Here is a tiny trained network, its code and every weight. The questions are about switching its units off for an input and a class, where a switched-off unit gives its printed mean instead of its output.

import numpy as np


def w(rows, s, z=0):
    codes = np.array(rows[::2]) - 128.0
    scale = np.full(codes.shape[1], s)
    scale[-1] = z or s
    return codes * scale


def f(y):
    return y / 2 * (1 + np.tanh(0.7978845608 * (y + 0.044715 * y**3)))


def log_softmax(a):
    a = a - a.max(-1, keepdims=True)
    return a - np.log(np.exp(a).sum(-1, keepdims=True))


def net(x, mask):
    res = np.array(x, float).reshape(1, 7) / 4 @ E
    y = f(res @ A[0][:, :-1].T + A[0][:, -1])
    res = res + np.where(mask, y, B[0][:, -1]) @ B[0][:, :-1]
    return log_softmax(res[-1] @ U[:, :-1].T + U[:, -1])


A, B = {}, {}
E = w([
[71,122,125,1,96,90],'x0',
[124,131,125,128,130,131],'x1',
[77,97,59,171,194,43],'x2',
[231,186,40,82,141,106],'x3',
[134,59,61,135,86,176],'x4',
[127,129,129,129,128,131],'x5',
[144,75,145,81,232,174],'x6',
],0.0089)
A[0] = w([
[72,95,176,159,118,135,8],'neuron 1',
[105,156,149,151,132,89,31],'neuron 2',
[145,152,133,181,61,87,74],'neuron 3',
[8,60,189,161,116,179,45],'neuron 4',
[110,150,111,153,67,97,39],'neuron 5',
[137,177,165,119,177,128,94],'neuron 6',
[187,139,144,227,118,166,66],'neuron 7',
[90,68,183,158,109,121,26],'neuron 8',
[179,141,89,106,141,110,52],'neuron 9',
[147,148,120,195,149,160,72],'neuron 10',
[157,51,60,121,49,136,108],'neuron 11',
[98,243,198,134,193,46,66],'neuron 12',
[121,103,130,57,72,72,79],'neuron 13',
[127,84,53,132,104,175,90],'neuron 14',
[100,204,121,154,72,119,123],'neuron 15',
[133,73,72,135,99,157,83],'neuron 16',
[109,105,81,134,120,127,48],'neuron 17',
[81,88,75,159,140,38,84],'neuron 18',
[91,135,95,141,158,118,73],'neuron 19',
[99,131,132,34,70,115,66],'neuron 20',
[94,152,101,174,17,72,41],'neuron 21',
[101,92,48,126,103,175,85],'neuron 22',
[124,177,85,155,54,92,94],'neuron 23',
[137,108,116,143,170,92,43],'neuron 24',
[144,156,134,209,149,152,51],'neuron 25',
[120,111,64,152,164,71,78],'neuron 26',
[160,67,148,89,208,148,13],'neuron 27',
[161,64,146,87,233,170,54],'neuron 28',
[178,164,59,97,134,129,25],'neuron 29',
[184,123,90,98,134,110,52],'neuron 30',
[113,90,130,145,150,55,77],'neuron 31',
[149,152,198,112,80,230,26],'neuron 32',
[138,131,146,223,143,186,72],'neuron 33',
[173,147,190,92,66,186,28],'neuron 34',
[121,97,94,143,165,67,23],'neuron 35',
[196,107,75,112,143,142,145],'neuron 36',
[24,131,121,53,96,121,71],'neuron 37',
[35,113,66,172,193,94,65],'neuron 38',
[74,140,96,88,124,142,42],'neuron 39',
[97,18,69,152,69,174,103],'neuron 40',
[84,133,114,71,114,122,76],'neuron 41',
[145,79,113,129,104,124,62],'neuron 42',
[200,198,54,84,143,129,22],'neuron 43',
[91,169,97,143,98,137,46],'neuron 44',
],0.011,0.012)
B[0] = w([
[125,186,120,177,131,110,143],'neuron 1',
[135,166,161,124,150,149,121],'neuron 2',
[91,121,117,82,170,151,182],'neuron 3',
[99,248,87,240,129,69,253],'neuron 4',
[119,158,123,102,177,183,141],'neuron 5',
[117,101,167,116,107,123,158],'neuron 6',
[162,86,83,92,182,84,221],'neuron 7',
[108,221,101,173,130,104,152],'neuron 8',
[115,165,122,172,134,125,140],'neuron 9',
[152,110,103,100,172,103,163],'neuron 10',
[148,120,196,141,124,119,217],'neuron 11',
[168,114,245,133,111,116,248],'neuron 12',
[157,100,101,144,177,112,181],'neuron 13',
[149,141,200,119,137,115,175],'neuron 14',
[90,94,151,121,155,168,226],'neuron 15',
[144,144,187,92,136,111,160],'neuron 16',
[161,147,140,112,122,132,120],'neuron 17',
[168,118,102,128,95,174,220],'neuron 18',
[147,149,125,88,113,140,129],'neuron 19',
[169,95,91,138,170,100,194],'neuron 20',
[64,136,132,83,166,193,210],'neuron 21',
[139,127,172,118,128,122,168],'neuron 22',
[66,135,162,115,161,165,216],'neuron 23',
[152,151,124,130,125,163,123],'neuron 24',
[172,124,99,98,191,97,163],'neuron 25',
[166,141,111,101,68,152,183],'neuron 26',
[93,123,123,112,172,176,145],'neuron 27',
[43,118,146,82,167,206,193],'neuron 28',
[115,188,115,188,125,108,154],'neuron 29',
[129,192,113,155,156,119,138],'neuron 30',
[174,152,123,106,100,172,157],'neuron 31',
[173,151,95,82,58,175,201],'neuron 32',
[148,110,103,82,164,80,204],'neuron 33',
[197,146,82,119,55,181,188],'neuron 34',
[168,159,95,122,108,173,139],'neuron 35',
[67,138,138,173,107,92,219],'neuron 36',
[177,93,83,115,188,91,212],'neuron 37',
[182,129,92,81,56,188,217],'neuron 38',
[190,141,129,138,183,141,121],'neuron 39',
[134,124,219,131,127,105,241],'neuron 40',
[160,106,113,123,157,109,150],'neuron 41',
[143,134,145,127,140,134,115],'neuron 42',
[90,197,108,205,114,81,193],'neuron 43',
[136,164,133,99,167,165,118],'neuron 44',
],0.011,0.0063)
U = w([
[71,221,82,197,120,57,115],'0',
[178,130,72,125,44,175,106],'1',
[161,64,67,134,217,35,96],'2',
[2,111,128,122,181,194,93],'3',
[84,93,117,153,99,78,249],'4',
[149,121,238,149,111,71,86],'5',
],0.0093,0.021)

Each question gives the input, the list of numbers given to net, and the class t.
The units are the neurons (one row each of A and B). Each row of codes is followed by its name. A weight is (code - 128) times the scale printed after its matrix; where a second scale follows, it is the last column's (A, B and U).
mask holds one flag per neuron, in row order. A switched-off neuron (its flag False) gives its mean, the last column of its row in B, instead of its output. The means were averaged over made-up inputs and are rounded, as every weight is.
A unit's drop is (log p(t) with every unit on - log p(t) with that unit switched off) / (log p(t) with every unit on - log p(t) with every unit switched off).
The circuit of an input: a set's keep is (log p(t) with only the set's units on - log p(t) with every unit switched off) / (log p(t) with every unit on - log p(t) with every unit switched off). Starting from the 12 units with the biggest drops (on a tie, the unit counted first), units are removed one at a time, each time the one whose removal leaves the highest keep (on an exact tie, the one counted first), for as long as the keep stays at least 0.8.
units of the circuit, in order: the units of the circuit, biggest drop first
unit that matters most: the unit with the biggest drop
top k neurons: the k neurons with the biggest drops, biggest first
drop when u is switched off: that unit's drop, to one decimal
input [6,4,-2,-1,6,0,-6], class 2: units of the circuit, in order => [neuron 37; neuron 20]
input [-4,0,-7,-3,1,0,-8], class 3: unit that matters most => neuron 21
input [-7,4,-5,2,5,0,-7], class 2: top 2 neurons => [neuron 7; neuron 33]
input [4,1,-3,6,-7,-2,-3], class 5: top 3 neurons => [neuron 12; neuron 4; neuron 6]
input [5,4,4,0,3,8,-2], class 2: units of the circuit, in order => [neuron 37; neuron 13]
input [-1,4,1,7,8,-2,2], class 5: units of the circuit, in order => [neuron 11; neuron 14]
input [-8,3,5,-8,-6,7,5], class 0: top 2 neurons => [neuron 4; neuron 8]
input [-3,-3,4,-1,-7,6,6], class 5: top 2 neurons => [neuron 12; neuron 21]
input [3,-1,-2,6,7,2,0], class 5: top 2 neurons => [neuron 11; neuron 4]
input [-7,0,-8,-2,3,7,5], class 1: top 2 neurons => [neuron 32; neuron 34]
input [-3,7,7,3,7,-8,-8], class 3: units of the circuit, in order => [neuron 21; neuron 23]
input [4,-2,-5,-2,6,5,0], class 5: units of the circuit, in order => [neuron 40; neuron 11]
input [2,2,8,-4,-8,6,-4], class 1: units of the circuit, in order => [neuron 38; neuron 18]
input [2,-1,-7,0,-2,-4,6], class 1: units of the circuit, in order => [neuron 32]
input [4,8,-8,-5,-2,6,-6], class 1: top 2 neurons => [neuron 34; neuron 32]
input [5,-1,-2,6,-8,5,-4], class 5: top 2 neurons => [neuron 12; neuron 4]
input [5,1,-1,-5,-5,7,3], class 0: top 2 neurons => [neuron 4; neuron 7]
input [2,1,-7,-7,8,4,1], class 5: top 2 neurons => [neuron 40; neuron 11]
input [8,-5,0,7,-8,-3,-2], class 2: top 2 neurons => [neuron 20; neuron 13]
input [-6,3,4,2,6,-3,-2], class 2: units of the circuit, in order => [neuron 7]
input [0,4,-2,5,4,7,-2], class 0: top 2 neurons => [neuron 43; neuron 12]
input [-2,8,6,-2,8,-1,8], class 3: top 2 neurons => [neuron 28; neuron 27]
input [8,-2,-8,-6,4,-8,-6], class 1: top 3 neurons => [neuron 34; neuron 32; neuron 7]
input [1,2,-3,3,3,7,5], class 3: drop when neuron 21 is switched off => -0.1
input [-8,0,1,1,8,7,0], class 2: drop when neuron 33 is switched off => 0.3
input [5,-3,-5,-6,-1,-7,2], class 0: drop when neuron 16 is switched off => 0.0
input [3,-4,3,-2,-6,8,6], class 3: unit that matters most => neuron 28
